Here is a tiny trained network, its code and every weight. The questions are about switching its units off for an input and a class, where a switched-off unit gives its printed mean instead of its output.

import numpy as np


def w(rows, s, z=0):
    codes = np.array(rows[::2]) - 128.0
    scale = np.full(codes.shape[1], s)
    scale[-1] = z or s
    return codes * scale


def norm(h):
    return h / np.sqrt((h * h).mean(-1, keepdims=True) + 1e-5)


def f(y):
    return np.maximum(y, 0)


def log_softmax(a):
    a = a - a.max(-1, keepdims=True)
    return a - np.log(np.exp(a).sum(-1, keepdims=True))


def net(x, mask):
    res = np.array(x, float).reshape(1, 5) / 4 @ E
    u = 0
    for l in range(2):
        y = f(norm(res) @ A[l][:, :-1].T + A[l][:, -1])
        res = res + np.where(mask[u : u + 4], y, B[l][:, -1]) @ B[l][:, :-1]
        u += 4
    return log_softmax(norm(res)[-1] @ U[:, :-1].T + U[:, -1])


A, B = {}, {}
E = w([
[222,82,127,255],'x0',
[108,164,157,179],'x1',
[148,44,183,90],'x2',
[190,145,219,67],'x3',
[90,60,174,167],'x4',
],0.0071)
A[0] = w([
[118,188,79,76,114],'0.n0',
[26,153,91,169,3],'0.n1',
[55,212,223,126,99],'0.n2',
[177,252,178,129,49],'0.n3',
],0.011,0.0021)
B[0] = w([
[121,37,157,132,254],'0.n0',
[90,212,26,76,234],'0.n1',
[135,92,201,153,246],'0.n2',
[154,247,167,146,252],'0.n3',
],0.013,0.0039)
A[1] = w([
[47,127,137,197,253],'1.n0',
[180,151,70,158,108],'1.n1',
[15,143,149,142,71],'1.n2',
[251,106,79,110,104],'1.n3',
],0.016,0.0027)
B[1] = w([
[250,69,43,38,245],'1.n0',
[88,88,251,35,226],'1.n1',
[120,241,181,200,219],'1.n2',
[166,226,253,206,254],'1.n3',
],0.012,0.0052)
U = w([
[186,210,236,144,168],'0',
[58,100,91,217,2],'1',
[195,39,99,193,104],'2',
[161,88,146,86,219],'3',
[99,99,88,212,6],'4',
[108,197,2,112,157],'5',
[13,114,108,127,70],'6',
],0.016,0.008)

Each question gives the input, the list of numbers given to net, and the class t.
The units are the neurons (one row each of A and B). Each row of codes is followed by its name. A weight is (code - 128) times the scale printed after its matrix; where a second scale follows, it is the last column's (A, B and U).
mask holds one flag per neuron, layer by layer. A switched-off neuron (its flag False) gives its mean, the last column of its row in B, instead of its output. The means were averaged over made-up inputs and are rounded, as every weight is.
A unit's drop is (log p(t) with every unit on - log p(t) with that unit switched off) / (log p(t) with every unit on - log p(t) with every unit switched off).
The circuit of an input: a set's keep is (log p(t) with only the set's units on - log p(t) with every unit switched off) / (log p(t) with every unit on - log p(t) with every unit switched off). Starting from all 8 units, units are removed one at a time, each time the one whose removal leaves the highest keep (on an exact tie, the one counted first), for as long as the keep stays at least 0.8.
circuit, biggest first: the units of the circuit, biggest drop first
top k neurons: the k neurons with the biggest drops, biggest first
top k neurons in layer l: the k neurons of layer l with the biggest drops, biggest first
input [5,8,-2,-6,7], class 3: circuit, biggest first -> 1.n0
input [0,1,2,-2,5], class 2: circuit, biggest first -> 1.n3, 1.n1
input [0,-6,-8,0,-1], class 3: circuit, biggest first -> 1.n3, 0.n0
input [-7,-6,1,-2,-6], class 6: circuit, biggest first -> 1.n0, 0.n0, 1.n3
input [3,-2,-3,-3,-2], class 3: circuit, biggest first -> 0.n3, 1.n0
input [1,-4,5,-2,3], class 2: top 2 neurons in layer 0 -> 0.n3, 0.n1
input [4,-7,-6,-6,-4], class 3: circuit, biggest first -> 1.n1, 1.n2
input [2,-3,-4,-2,6], class 3: top 3 neurons -> 1.n1, 1.n0, 1.n3
input [-6,-3,2,-6,-8], class 6: circuit, biggest first -> 0.n0, 1.n0
input [7,3,1,2,5], class 2: top 4 neurons -> 0.n1, 0.n3, 1.n2, 1.n0
input [4,-1,7,4,8], class 2: top 2 neurons in layer 0 -> 0.n3, 0.n1
input [7,-3,3,1,7], class 2: top 4 neurons -> 0.n1, 0.n3, 1.n2, 1.n1
input [-7,-2,4,-3,0], class 6: top 4 neurons -> 1.n3, 0.n3, 0.n0, 1.n1
input [5,5,3,-4,1], class 2: top neuron in layer 0 -> 0.n1
input [-4,-2,2,3,-4], class 3: top 2 neurons -> 1.n3, 1.n2
input [6,-2,-2,-7,1], class 3: circuit, biggest first -> 1.n1, 1.n0
input [7,1,-7,-8,1], class 5: top 3 neurons -> 0.n1, 0.n0, 0.n2
input [1,8,-8,-1,1], class 5: top 2 neurons in layer 1 -> 1.n3, 1.n0
input [-2,4,-6,-3,-5], class 5: top 3 neurons -> 1.n3, 0.n1, 1.n0
input [-7,-2,1,-6,-4], class 5: circuit, biggest first -> 1.n1
input [-6,-5,0,5,1], class 3: top 2 neurons in layer 1 -> 1.n3, 1.n2
input [-4,-4,1,5,4], class 3: top 2 neurons in layer 0 -> 0.n3, 0.n1
input [-5,-6,1,5,-1], class 3: top 2 neurons in layer 1 -> 1.n3, 1.n2
input [5,5,5,2,5], class 2: top 2 neurons in layer 1 -> 1.n1, 1.n3
input [-8,-5,-3,-3,-7], class 6: top 4 neurons -> 0.n0, 1.n0, 1.n3, 0.n3
input [0,0,8,6,8], class 3: top 2 neurons in layer 0 -> 0.n3, 0.n2
